Below is a small trained network, with its code and all its weights. Each question gives an input and a class and asks what happens when units are switched off, that is, made to give their printed mean instead of their output.

import numpy as np


def w(rows, s, z=0):
    codes = np.array(rows[::2]) - 128.0
    scale = np.full(codes.shape[1], s)
    scale[-1] = z or s
    return codes * scale


def norm(h):
    return h / np.sqrt((h * h).mean(-1, keepdims=True) + 1e-5)


def f(y):
    return np.maximum(y, 0)


def log_softmax(a):
    a = a - a.max(-1, keepdims=True)
    return a - np.log(np.exp(a).sum(-1, keepdims=True))


def net(x, mask):
    res = np.array(x, float).reshape(1, 5) / 4 @ E
    u = 0
    for l in range(3):
        y = f(norm(res) @ A[l][:, :-1].T + A[l][:, -1])
        res = res + np.where(mask[u : u + 9], y, B[l][:, -1]) @ B[l][:, :-1]
        u += 9
    return log_softmax(norm(res)[-1] @ U[:, :-1].T + U[:, -1])


A, B = {}, {}
E = w([
[156,174,227,3,67],'x0',
[146,164,77,138,248],'x1',
[58,42,247,105,221],'x2',
[96,221,238,193,136],'x3',
[53,195,79,86,215],'x4',
],0.0042)
A[0] = w([
[204,204,118,118,78,4],'L0N0',
[164,146,82,131,246,158],'L0N1',
[77,103,145,171,188,78],'L0N2',
[195,40,110,122,73,57],'L0N3',
[60,110,143,137,46,127],'L0N4',
[148,80,196,11,117,121],'L0N5',
[172,92,83,70,165,75],'L0N6',
[134,182,26,76,117,81],'L0N7',
[183,29,93,140,90,77],'L0N8',
],0.014,0.0036)
B[0] = w([
[202,220,97,208,103,204],'L0N0',
[116,124,97,36,215,241],'L0N1',
[125,157,170,210,194,200],'L0N2',
[152,8,82,161,117,214],'L0N3',
[135,135,180,230,138,195],'L0N4',
[55,130,247,76,53,255],'L0N5',
[24,169,159,210,156,189],'L0N6',
[22,150,30,85,97,231],'L0N7',
[113,15,108,178,134,215],'L0N8',
],0.017,0.0075)
A[1] = w([
[209,50,96,149,98,53],'L1N0',
[188,54,104,149,120,62],'L1N1',
[126,96,147,68,98,78],'L1N2',
[179,125,163,123,217,96],'L1N3',
[254,221,85,174,56,82],'L1N4',
[164,123,174,89,114,58],'L1N5',
[189,107,161,64,239,4],'L1N6',
[133,173,162,138,89,167],'L1N7',
[211,157,226,42,71,24],'L1N8',
],0.016,0.0031)
B[1] = w([
[139,42,128,123,147,200],'L1N0',
[149,59,135,104,150,196],'L1N1',
[117,175,124,178,121,171],'L1N2',
[116,127,167,95,178,216],'L1N3',
[253,180,51,76,78,254],'L1N4',
[132,136,160,134,100,158],'L1N5',
[154,118,203,39,192,210],'L1N6',
[168,133,117,153,116,226],'L1N7',
[125,157,187,129,38,209],'L1N8',
],0.03,0.0056)
A[2] = w([
[126,199,170,128,134,133],'L2N0',
[69,128,157,247,141,65],'L2N1',
[155,79,71,199,171,97],'L2N2',
[60,76,145,45,93,3],'L2N3',
[183,191,147,194,234,125],'L2N4',
[175,52,141,167,165,68],'L2N5',
[126,190,42,86,128,145],'L2N6',
[90,180,32,111,239,98],'L2N7',
[120,153,113,139,65,45],'L2N8',
],0.015,0.0034)
B[2] = w([
[181,74,169,141,92,197],'L2N0',
[126,181,6,158,150,205],'L2N1',
[192,61,189,91,141,198],'L2N2',
[111,196,65,241,164,184],'L2N3',
[194,200,117,201,203,206],'L2N4',
[122,31,130,117,101,204],'L2N5',
[140,108,48,53,85,232],'L2N6',
[83,120,205,24,46,255],'L2N7',
[135,132,157,194,161,176],'L2N8',
],0.02,0.0076)
U = w([
[27,136,89,199,125,53],'0',
[236,171,43,98,77,159],'1',
[41,137,78,15,89,138],'2',
[117,156,82,149,158,1],'3',
[149,1,102,156,141,211],'4',
[123,170,210,179,48,190],'5',
[203,169,126,229,207,58],'6',
[128,154,190,67,238,208],'7',
],0.016,0.0052)

Each question gives the input, the list of numbers given to net, and the class t.
The units are the neurons (one row each of A and B). Each row of codes is followed by its name. A weight is (code - 128) times the scale printed after its matrix; where a second scale follows, it is the last column's (A, B and U).
mask holds one flag per neuron, layer by layer. A switched-off neuron (its flag False) gives its mean, the last column of its row in B, instead of its output. The means were averaged over made-up inputs and are rounded, as every weight is.
A unit's drop is (log p(t) with every unit on - log p(t) with that unit switched off) / (log p(t) with every unit on - log p(t) with every unit switched off).
The circuit of an input: a set's keep is (log p(t) with only the set's units on - log p(t) with every unit switched off) / (log p(t) with every unit on - log p(t) with every unit switched off). Starting from the 12 units with the biggest drops (on a tie, the unit counted first), units are removed one at a time, each time the one whose removal leaves the highest keep (on an exact tie, the one counted first), for as long as the keep stays at least 0.8.
circuit, biggest first: the units of the circuit, biggest drop first
top k neurons: the k neurons with the biggest drops, biggest first
top k neurons in layer l: the k neurons of layer l with the biggest drops, biggest first
drop of u: that unit's drop, to one decimal
input [2,-2,-5,-1,6], class 2: circuit, biggest first -> L0N7
input [-5,-2,-8,-3,1], class 2: top 2 neurons -> L0N7, L2N7
input [-1,-4,7,1,-3], class 5: top 2 neurons -> L0N5, L0N7
input [3,4,-2,3,2], class 2: circuit, biggest first -> L0N7, L2N7, L1N8
input [3,4,6,-5,2], class 7: top 3 neurons -> L0N1, L0N7, L0N2
input [1,2,-7,-1,1], class 2: top 2 neurons -> L0N7, L2N7
input [1,-2,-5,-2,4], class 2: top 2 neurons in layer 2 -> L2N7, L2N4
input [0,3,-2,4,2], class 7: top 2 neurons -> L0N1, L1N6
input [0,-6,-2,-3,3], class 4: top 2 neurons -> L0N3, L0N8
input [-1,2,-7,3,5], class 2: top 2 neurons in layer 0 -> L0N7, L0N1
input [2,-7,1,3,-4], class 5: top 2 neurons -> L0N5, L0N7
input [-8,2,2,-4,8], class 7: top 2 neurons in layer 0 -> L0N1, L0N2
input [-2,6,3,-3,7], class 7: top 2 neurons -> L0N1, L1N6
input [5,0,7,-6,-7], class 5: circuit, biggest first -> L0N5
input [5,-7,2,-1,-3], class 5: drop of L0N5 -> 3.0
input [4,0,8,-4,5], class 5: drop of L0N5 -> 1.1
input [6,-2,4,4,1], class 5: drop of L0N3 -> 0.0
